Below are the code and all the weights of a small trained network. Each question names an input and a target symbol and asks about switching units off, where a switched-off unit gives its printed mean instead of its output.

import numpy as np


def w(rows, s, z=0):
    codes = np.array(rows[::2]) - 128.0
    scale = np.full(codes.shape[1], s)
    scale[-1] = z or s
    return codes * scale


def norm(h):
    return h / np.sqrt((h * h).mean(-1, keepdims=True) + 1e-5)


def f(y):
    return np.maximum(y, 0)


def softmax(a):
    e = np.exp(a - a.max(-1, keepdims=True))
    return e / e.sum(-1, keepdims=True)


def log_softmax(a):
    a = a - a.max(-1, keepdims=True)
    return a - np.log(np.exp(a).sum(-1, keepdims=True))


def net(x, mask):
    ids = ['αγδεζηθλμξπστφψω'.index(c) for c in x.split()]
    T = len(ids)
    res = E[ids] + P[:T]
    u = 0
    for l in range(3):
        r = norm(res)
        for j in range(3):
            rows = slice(3 * j, 3 * j + 3)
            q, k, v = (r @ M[l][rows].T for M in (Q, K, V))
            z = softmax(np.where(np.tri(T) > 0, q @ k.T / 3**0.5, -1e9)) @ v
            o = O[l][rows]
            res = res + np.where(mask[u + j], z, o[:, -1]) @ o[:, :-1]
        u += 3
        y = f(norm(res) @ A[l][:, :-1].T + A[l][:, -1])
        res = res + np.where(mask[u : u + 4], y, B[l][:, -1]) @ B[l][:, :-1]
        u += 4
    return log_softmax(norm(res)[-1] @ U[:, :-1].T + U[:, -1])


Q, K, V, O, A, B = {}, {}, {}, {}, {}, {}
E = w([
[131,110,131],'α',
[37,64,141],'γ',
[138,138,167],'δ',
[75,17,85],'ε',
[68,207,201],'ζ',
[150,155,121],'η',
[72,59,124],'θ',
[166,182,122],'λ',
[132,116,152],'μ',
[155,131,202],'ξ',
[118,128,157],'π',
[186,188,116],'σ',
[103,131,154],'τ',
[1,138,228],'φ',
[74,61,126],'ψ',
[98,100,122],'ω',
],0.015)
P = w([
[113,134,94],'0',
[22,195,24],'1',
[125,113,169],'2',
[37,180,42],'3',
[194,186,137],'4',
[98,98,9],'5',
[101,90,147],'6',
[93,152,88],'7',
[200,184,123],'8',
[130,118,73],'9',
[117,110,148],'10',
[149,112,61],'11',
[97,99,152],'12',
[134,120,74],'13',
],0.011)
Q[0] = w([
[84,162,166],'0.h0',
[122,116,142],'0.h0',
[113,213,115],'0.h0',
[150,143,83],'0.h1',
[198,138,117],'0.h1',
[250,148,99],'0.h1',
[57,111,102],'0.h2',
[126,125,161],'0.h2',
[204,3,179],'0.h2',
],0.02)
K[0] = w([
[83,157,145],'0.h0',
[132,128,143],'0.h0',
[81,161,93],'0.h0',
[157,98,149],'0.h1',
[182,154,195],'0.h1',
[222,164,245],'0.h1',
[73,103,133],'0.h2',
[165,104,160],'0.h2',
[197,6,135],'0.h2',
],0.024)
V[0] = w([
[219,171,110],'0.h0',
[10,164,105],'0.h0',
[34,188,73],'0.h0',
[94,134,62],'0.h1',
[184,76,254],'0.h1',
[225,196,203],'0.h1',
[132,113,135],'0.h2',
[79,240,121],'0.h2',
[133,116,131],'0.h2',
],0.0055)
O[0] = w([
[109,215,185,34],'0.h0',
[244,74,70,253],'0.h0',
[248,138,83,212],'0.h0',
[170,193,120,179],'0.h1',
[55,12,113,35],'0.h1',
[2,38,202,11],'0.h1',
[127,131,127,129],'0.h2',
[146,171,12,146],'0.h2',
[125,125,138,127],'0.h2',
],0.0047,0.0017)
A[0] = w([
[92,138,4,190],'0.n0',
[87,168,156,9],'0.n1',
[124,210,133,132],'0.n2',
[178,77,194,105],'0.n3',
],0.016,0.0016)
B[0] = w([
[170,223,66,255],'0.n0',
[161,87,33,158],'0.n1',
[5,91,136,204],'0.n2',
[31,182,120,222],'0.n3',
],0.011,0.0072)
Q[1] = w([
[158,60,116],'1.h0',
[121,60,2],'1.h0',
[91,149,130],'1.h0',
[87,186,82],'1.h1',
[127,143,102],'1.h1',
[94,89,149],'1.h1',
[92,91,160],'1.h2',
[115,102,81],'1.h2',
[61,72,126],'1.h2',
],0.019)
K[1] = w([
[145,81,153],'1.h0',
[164,136,2],'1.h0',
[70,123,130],'1.h0',
[155,164,113],'1.h1',
[124,164,120],'1.h1',
[167,100,168],'1.h1',
[163,110,132],'1.h2',
[107,177,101],'1.h2',
[176,137,69],'1.h2',
],0.02)
V[1] = w([
[120,109,118],'1.h0',
[127,195,176],'1.h0',
[86,156,169],'1.h0',
[163,5,86],'1.h1',
[119,158,143],'1.h1',
[108,199,82],'1.h1',
[120,163,67],'1.h2',
[105,145,116],'1.h2',
[64,128,194],'1.h2',
],0.011)
O[1] = w([
[139,124,149,122],'1.h0',
[75,82,44,160],'1.h0',
[79,26,82,154],'1.h0',
[227,217,237,38],'1.h1',
[104,115,106,145],'1.h1',
[156,1,47,254],'1.h1',
[141,134,39,216],'1.h2',
[98,103,71,162],'1.h2',
[11,47,125,92],'1.h2',
],0.0058,0.0087)
A[1] = w([
[241,212,144,253],'1.n0',
[14,250,95,152],'1.n1',
[86,128,198,175],'1.n2',
[6,138,112,36],'1.n3',
],0.011,0.0017)
B[1] = w([
[56,137,218,155],'1.n0',
[85,121,54,249],'1.n1',
[66,121,111,137],'1.n2',
[252,130,158,254],'1.n3',
],0.016,0.0077)
Q[2] = w([
[106,231,55],'2.h0',
[147,191,23],'2.h0',
[176,88,132],'2.h0',
[101,58,39],'2.h1',
[109,150,115],'2.h1',
[155,67,88],'2.h1',
[76,162,126],'2.h2',
[178,146,146],'2.h2',
[77,253,112],'2.h2',
],0.019)
K[2] = w([
[126,168,239],'2.h0',
[103,200,230],'2.h0',
[73,145,88],'2.h0',
[155,174,79],'2.h1',
[115,109,168],'2.h1',
[135,129,71],'2.h1',
[107,116,166],'2.h2',
[174,143,115],'2.h2',
[98,149,249],'2.h2',
],0.022)
V[2] = w([
[180,151,162],'2.h0',
[55,39,111],'2.h0',
[241,107,52],'2.h0',
[178,52,124],'2.h1',
[255,142,125],'2.h1',
[176,142,86],'2.h1',
[19,117,169],'2.h2',
[126,79,87],'2.h2',
[183,65,219],'2.h2',
],0.014)
O[2] = w([
[197,188,110,114],'2.h0',
[45,88,103,100],'2.h0',
[114,25,32,125],'2.h0',
[94,53,57,94],'2.h1',
[162,56,69,127],'2.h1',
[120,68,167,206],'2.h1',
[212,96,115,80],'2.h2',
[175,251,198,183],'2.h2',
[132,125,32,3],'2.h2',
],0.011)
A[2] = w([
[129,253,46,254],'2.n0',
[77,103,144,46],'2.n1',
[245,152,131,78],'2.n2',
[189,52,233,199],'2.n3',
],0.017,0.0028)
B[2] = w([
[124,141,2,247],'2.n0',
[128,104,205,158],'2.n1',
[113,44,243,202],'2.n2',
[126,165,8,203],'2.n3',
],0.018,0.013)
U = w([
[110,158,58,238],'α',
[108,114,85,254],'γ',
[47,67,106,122],'δ',
[140,96,148,39],'ε',
[146,91,146,32],'ζ',
[80,101,136,12],'η',
[224,169,164,120],'θ',
[79,95,139,40],'λ',
[146,91,154,73],'μ',
[198,79,148,82],'ξ',
[149,79,151,46],'π',
[111,203,160,146],'σ',
[119,171,165,169],'τ',
[7,157,198,129],'φ',
[81,96,143,18],'ψ',
[150,87,150,58],'ω',
],0.019,0.0044)

Each question gives the input, a string of symbols that net reads in full, and the target symbol t.
The units are the heads (3 rows each of Q, K, V and O) and the neurons (one row each of A and B). Each row of codes is followed by its name. A weight is (code - 128) times the scale printed after its matrix; where a second scale follows, it is the last column's (O, A, B and U).
mask holds one flag per unit, layer by layer, with each layer's heads first. A switched-off unit (its flag False) gives its mean, the last column of its rows in O or B, instead of its output. The means were averaged over made-up inputs and are rounded, as every weight is.
A unit's drop is (log p(t) with every unit on - log p(t) with that unit switched off) / (log p(t) with every unit on - log p(t) with every unit switched off).
The circuit of an input: a set's keep is (log p(t) with only the set's units on - log p(t) with every unit switched off) / (log p(t) with every unit on - log p(t) with every unit switched off). Starting from the 12 units with the biggest drops (on a tie, the unit counted first), units are removed one at a time, each time the one whose removal leaves the highest keep (on an exact tie, the one counted first), for as long as the keep stays at least 0.8.
circuit, biggest first: the units of the circuit, biggest drop first
unit that matters most: the unit with the biggest drop
top k neurons: the k neurons with the biggest drops, biggest first
top k neurons in layer l: the k neurons of layer l with the biggest drops, biggest first
heads that matter: for each layer, one digit per head in row order, 1 if its drop is at least 0.15 and else 0, layers parted by /
input δ γ ξ μ ξ π ξ μ π ξ π π ε, target σ: heads that matter : 111 / 110 / 100
input ξ ξ δ μ μ ξ ξ ξ φ, target φ: unit that matters most : 0.n3
input ξ φ ξ λ γ, target φ: circuit, biggest first : (2.h0; 2.n0)
input μ ξ μ μ μ ε α ξ φ ξ, target δ: top 3 neurons : (0.n0; 0.n3; 2.n0)
input π ζ δ η μ γ λ ε μ ξ ε ω ω, target ξ: top 3 neurons : (0.n3; 1.n0; 2.n2)
input δ α α σ ξ ξ ξ ω μ ζ μ ξ λ μ, target δ: circuit, biggest first : (2.h0; 2.n0)
input ξ τ τ ξ γ ξ ξ λ ξ ξ α, target φ: heads that matter : 010 / 001 / 100
input ξ μ η δ ξ θ π θ ξ α π, target φ: top 3 neurons : (0.n2; 0.n0; 0.n3)
input λ λ μ ξ μ λ α η π, target δ: circuit, biggest first : (2.h0; 2.n0)
input ξ μ μ φ ω λ μ ξ π ξ γ, target φ: top 3 neurons : (0.n1; 0.n3; 0.n0)
input ξ μ η ω π μ π ε ψ μ, target δ: heads that matter : 111 / 000 / 100
input ξ δ η μ ξ λ η ε ξ ψ δ, target φ: top 2 neurons : (0.n2; 0.n0)
input ξ μ μ π μ ξ η μ ξ α μ ξ ψ, target φ: heads that matter : 010 / 001 / 100
input π ξ ε ξ τ π ε, target ξ: unit that matters most : 2.h0
input π δ θ, target ξ: heads that matter : 101 / 000 / 100
input μ π γ, target θ: heads that matter : 110 / 110 / 100
input ξ ξ ξ, target φ: top 2 neurons : (0.n3; 0.n0)
input ξ μ ξ ψ ε π τ φ τ ξ π, target φ: top 2 neurons : (0.n0; 0.n2)
input μ ξ γ η α φ ξ ξ π ξ α π δ, target θ: top 2 neurons in layer 0 : (0.n2; 0.n0)
input μ λ μ θ δ δ ξ λ ξ δ π, target θ: top 4 neurons : (0.n2; 1.n0; 0.n3; 1.n1)
input μ φ μ ξ μ ξ ξ, target θ: top neuron in layer 1 : (1.n0)
input δ μ λ π ψ ζ δ μ ξ δ α ξ ε, target σ: top 2 neurons in layer 1 : (1.n3; 1.n0)
input μ ξ ε ξ ξ ξ ξ ε π π μ, target θ: top 3 neurons in layer 0 : (0.n2; 0.n0; 0.n3)
input α ε ξ σ α π φ, target α: top 2 neurons : (0.n3; 0.n2)
input π ξ ξ δ σ ξ α ψ λ σ π, target ξ: top 2 neurons : (0.n3; 2.n2)
input μ ξ α, target θ: heads that matter : 111 / 110 / 100
input δ μ σ ω ξ α π θ μ, target σ: top 4 neurons : (1.n0; 0.n0; 0.n2; 0.n3)
